Below are the code and all the weights of a small trained network. Each question names an input and a class and asks about switching units off, where a switched-off unit gives its printed mean instead of its output.

import numpy as np


def w(rows, s, z=0):
    codes = np.array(rows[::2]) - 128.0
    scale = np.full(codes.shape[1], s)
    scale[-1] = z or s
    return codes * scale


def norm(h):
    return h / np.sqrt((h * h).mean(-1, keepdims=True) + 1e-5)


def f(y):
    return y / 2 * (1 + np.tanh(0.7978845608 * (y + 0.044715 * y**3)))


def log_softmax(a):
    a = a - a.max(-1, keepdims=True)
    return a - np.log(np.exp(a).sum(-1, keepdims=True))


def net(x, mask):
    res = np.array(x, float).reshape(1, 5) / 4 @ E
    u = 0
    for l in range(2):
        y = f(norm(res) @ A[l][:, :-1].T + A[l][:, -1])
        res = res + np.where(mask[u : u + 3], y, B[l][:, -1]) @ B[l][:, :-1]
        u += 3
    return log_softmax(norm(res)[-1] @ U[:, :-1].T + U[:, -1])


A, B = {}, {}
E = w([
[105,140,129,192,77,1,67,84],'x0',
[67,99,131,122,156,130,130,113],'x1',
[181,123,95,123,148,137,102,113],'x2',
[127,81,207,117,196,106,95,124],'x3',
[101,221,111,168,189,147,100,139],'x4',
],0.0082)
A[0] = w([
[124,151,140,90,135,191,106,184,13],'0.n0',
[146,104,107,153,133,106,178,109,1],'0.n1',
[103,255,122,171,221,149,114,126,18],'0.n2',
],0.009,0.0018)
B[0] = w([
[35,199,188,113,121,140,101,73,178],'0.n0',
[8,106,180,79,182,102,222,170,121],'0.n1',
[169,2,133,114,41,88,177,199,255],'0.n2',
],0.0087,0.0052)
A[1] = w([
[190,60,110,127,72,118,207,58,181],'1.n0',
[103,215,120,170,85,34,26,88,248],'1.n1',
[112,206,154,57,151,254,97,162,88],'1.n2',
],0.0065,0.0014)
B[1] = w([
[133,96,187,157,85,133,149,158,254],'1.n0',
[85,117,72,110,247,186,120,56,222],'1.n1',
[54,244,132,156,173,190,118,120,215],'1.n2',
],0.014,0.0047)
U = w([
[130,200,112,135,241,255,86,68,252],'0',
[202,55,184,110,87,144,144,243,4],'1',
],0.0065,0.0021)

Each question gives the input, the list of numbers given to net, and the class t.
The units are the neurons (one row each of A and B). Each row of codes is followed by its name. A weight is (code - 128) times the scale printed after its matrix; where a second scale follows, it is the last column's (A, B and U).
mask holds one flag per neuron, layer by layer. A switched-off neuron (its flag False) gives its mean, the last column of its row in B, instead of its output. The means were averaged over made-up inputs and are rounded, as every weight is.
A unit's drop is (log p(t) with every unit on - log p(t) with that unit switched off) / (log p(t) with every unit on - log p(t) with every unit switched off).
The circuit of an input: a set's keep is (log p(t) with only the set's units on - log p(t) with every unit switched off) / (log p(t) with every unit on - log p(t) with every unit switched off). Starting from all 6 units, units are removed one at a time, each time the one whose removal leaves the highest keep (on an exact tie, the one counted first), for as long as the keep stays at least 0.8.
circuit, biggest first: the units of the circuit, biggest drop first
most important unit: the unit with the biggest drop
k most important neurons: the k neurons with the biggest drops, biggest first
top k neurons in layer l: the k neurons of layer l with the biggest drops, biggest first
drop of u: that unit's drop, to one decimal
input [-7,-2,1,1,-6], class 0: most important unit	0.n2
input [-8,1,-7,-3,-7], class 0: 2 most important neurons	[0.n2, 1.n2]
input [6,-3,8,-1,-5], class 0: 2 most important neurons	[0.n2, 1.n1]
input [-7,-2,-4,3,-6], class 0: circuit, biggest first	[0.n2, 1.n2]
input [6,-5,3,4,-3], class 0: 2 most important neurons	[0.n2, 1.n1]
input [-1,4,-5,6,2], class 1: 3 most important neurons	[1.n1, 1.n2, 0.n0]
input [1,-7,8,8,2], class 1: 3 most important neurons	[1.n2, 0.n0, 1.n1]
input [5,-3,-1,-6,8], class 1: 2 most important neurons	[0.n2, 0.n0]
input [-2,8,-8,-5,4], class 1: 3 most important neurons	[0.n2, 1.n1, 1.n2]
input [-5,2,-5,2,-5], class 0: 2 most important neurons	[0.n2, 1.n2]
input [8,-7,-2,-7,-2], class 0: 2 most important neurons	[1.n1, 0.n2]
input [7,5,8,4,-6], class 0: 2 most important neurons	[0.n2, 1.n1]
input [3,-7,7,-8,6], class 1: 3 most important neurons	[0.n2, 1.n2, 0.n0]
input [-3,-3,6,7,5], class 1: top neuron in layer 0	[0.n2]
input [-6,-8,-7,-4,7], class 1: 2 most important neurons	[0.n2, 1.n1]
input [8,4,3,0,-4], class 0: drop of 0.n2	0.4
input [8,3,5,3,-7], class 0: drop of 1.n1	1.1
input [0,5,-2,0,4], class 1: drop of 0.n2	0.5
